Below are the code and all the weights of a small trained network. Each question names an input and a target symbol and asks about switching units off, where a switched-off unit gives its printed mean instead of its output.

import numpy as np


def w(rows, s, z=0):
    codes = np.array(rows[::2]) - 128.0
    scale = np.full(codes.shape[1], s)
    scale[-1] = z or s
    return codes * scale


def f(y):
    return y / 2 * (1 + np.tanh(0.7978845608 * (y + 0.044715 * y**3)))


def softmax(a):
    e = np.exp(a - a.max(-1, keepdims=True))
    return e / e.sum(-1, keepdims=True)


def log_softmax(a):
    a = a - a.max(-1, keepdims=True)
    return a - np.log(np.exp(a).sum(-1, keepdims=True))


def net(x, mask):
    ids = ['αδζθλπσω'.index(c) for c in x.split()]
    T = len(ids)
    res = E[ids] + P[:T]
    r = res
    for j in range(2):
        rows = slice(4 * j, 4 * j + 4)
        q, k, v = (r @ M[0][rows].T for M in (Q, K, V))
        z = softmax(np.where(np.tri(T) > 0, q @ k.T / 4**0.5, -1e9)) @ v
        o = O[0][rows]
        res = res + np.where(mask[j], z, o[:, -1]) @ o[:, :-1]
    y = f(res @ A[0][:, :-1].T + A[0][:, -1])
    res = res + np.where(mask[2:14], y, B[0][:, -1]) @ B[0][:, :-1]
    return log_softmax(res[-1] @ U[:, :-1].T + U[:, -1])


Q, K, V, O, A, B = {}, {}, {}, {}, {}, {}
E = w([
[171,137,115],'α',
[160,211,80],'δ',
[206,78,190],'ζ',
[151,74,120],'θ',
[192,202,113],'λ',
[131,129,69],'π',
[212,158,164],'σ',
[117,169,248],'ω',
],0.015)
P = w([
[129,137,114],'0',
[192,136,71],'1',
[220,142,57],'2',
[232,179,109],'3',
[254,192,115],'4',
[253,223,123],'5',
],0.0096)
Q[0] = w([
[89,96,140],'H1',
[155,138,121],'H1',
[118,190,208],'H1',
[5,111,160],'H1',
[126,101,126],'H2',
[123,136,158],'H2',
[118,121,158],'H2',
[179,137,140],'H2',
],0.022)
K[0] = w([
[252,97,104],'H1',
[43,195,147],'H1',
[167,121,136],'H1',
[250,102,3],'H1',
[96,65,134],'H2',
[153,125,125],'H2',
[152,60,105],'H2',
[176,180,204],'H2',
],0.012)
V[0] = w([
[116,232,57],'H1',
[112,68,83],'H1',
[249,132,126],'H1',
[85,235,7],'H1',
[186,55,91],'H2',
[198,83,140],'H2',
[196,121,76],'H2',
[75,71,175],'H2',
],0.014)
O[0] = w([
[176,53,209,154],'H1',
[104,109,112,72],'H1',
[246,147,62,226],'H1',
[146,21,183,118],'H1',
[93,150,125,166],'H2',
[83,122,57,212],'H2',
[55,109,110,228],'H2',
[151,182,129,6],'H2',
],0.013,0.012)
A[0] = w([
[81,37,189,46],'N1',
[140,93,70,100],'N2',
[46,107,116,254],'N3',
[249,128,140,174],'N4',
[153,178,67,71],'N5',
[129,135,138,186],'N6',
[170,224,213,195],'N7',
[113,28,136,201],'N8',
[108,101,83,91],'N9',
[118,66,95,44],'N10',
[109,180,128,83],'N11',
[184,106,78,136],'N12',
],0.011)
B[0] = w([
[22,201,186,195],'N1',
[116,123,135,198],'N2',
[225,252,135,173],'N3',
[60,71,79,253],'N4',
[113,93,254,237],'N5',
[89,147,67,143],'N6',
[103,57,96,162],'N7',
[227,185,116,243],'N8',
[117,116,162,154],'N9',
[111,70,169,164],'N10',
[139,17,205,147],'N11',
[67,115,172,242],'N12',
],0.0075,0.018)
U = w([
[171,40,124,60],'α',
[203,108,42,165],'δ',
[79,68,195,2],'ζ',
[98,113,128,104],'θ',
[175,129,162,173],'λ',
[1,146,186,38],'π',
[99,192,56,193],'σ',
[3,73,90,211],'ω',
],0.0091,0.0063)

Each question gives the input, a string of symbols that net reads in full, and the target symbol t.
The units are the heads (4 rows each of Q, K, V and O) and the neurons (one row each of A and B). Each row of codes is followed by its name. A weight is (code - 128) times the scale printed after its matrix; where a second scale follows, it is the last column's (O, A, B and U).
mask holds one flag per unit, heads first, then neurons. A switched-off unit (its flag False) gives its mean, the last column of its rows in O or B, instead of its output. The means were averaged over made-up inputs and are rounded, as every weight is.
A unit's drop is (log p(t) with every unit on - log p(t) with that unit switched off) / (log p(t) with every unit on - log p(t) with every unit switched off).
The circuit of an input: a set's keep is (log p(t) with only the set's units on - log p(t) with every unit switched off) / (log p(t) with every unit on - log p(t) with every unit switched off). Starting from the 12 units with the biggest drops (on a tie, the unit counted first), units are removed one at a time, each time the one whose removal leaves the highest keep (on an exact tie, the one counted first), for as long as the keep stays at least 0.8.
units of the circuit, in order: the units of the circuit, biggest drop first
most important unit: the unit with the biggest drop
k most important neurons: the k neurons with the biggest drops, biggest first
heads that matter: for each layer, one digit per head in row order, 1 if its drop is at least 0.15 and else 0, layers parted by /
input σ θ λ θ α, target ω: units of the circuit, in order	[N8, N3]
input π θ α θ σ π, target λ: 2 most important neurons	[N8, N3]
input σ ω π σ π ζ, target σ: units of the circuit, in order	[H1]
input σ ζ ζ, target ω: 4 most important neurons	[N8, N3, N4, N12]
input λ α θ σ σ α, target α: heads that matter	10
input α σ α π ω σ, target ω: heads that matter	00
input α π δ, target δ: heads that matter	11
input α θ π θ, target δ: heads that matter	10
input π π σ, target λ: heads that matter	11
input ζ σ π σ σ α, target π: heads that matter	10
input σ δ π ω ζ δ, target ω: 4 most important neurons	[N8, N4, N7, N3]
input δ σ σ σ ζ, target ζ: units of the circuit, in order	[H1, N1]
input π σ π θ θ α, target λ: heads that matter	11
input ζ α δ σ θ, target π: units of the circuit, in order	[H1, N5, N8]
input σ ω λ, target ω: 3 most important neurons	[N8, N3, N7]
input ζ σ σ δ π, target π: 3 most important neurons	[N5, N8, N11]
input δ π λ θ θ λ, target ζ: units of the circuit, in order	[N1, H1]
input θ σ ω ζ, target ω: most important unit	N8
input ζ π σ, target π: units of the circuit, in order	[N5, H1, N8]
input θ α π, target σ: most important unit	N3
input θ λ π ω π α, target ω: 4 most important neurons	[N4, N8, N7, N3]
input ζ π π α ζ, target π: 2 most important neurons	[N5, N8]
input θ α λ σ π ζ, target σ: units of the circuit, in order	[H1, N3, H2]
input α δ σ, target δ: 3 most important neurons	[N5, N1, N8]
input δ ζ π σ σ θ, target ζ: 4 most important neurons	[N1, N10, N8, N4]
input δ π π π, target ζ: heads that matter	10
input ζ σ σ α, target π: most important unit	N5
input δ ζ π σ, target ζ: heads that matter	10
input ω λ δ θ ω ω, target ω: heads that matter	01
input π ζ α, target λ: units of the circuit, in order	[H1, N8, N3, N4]
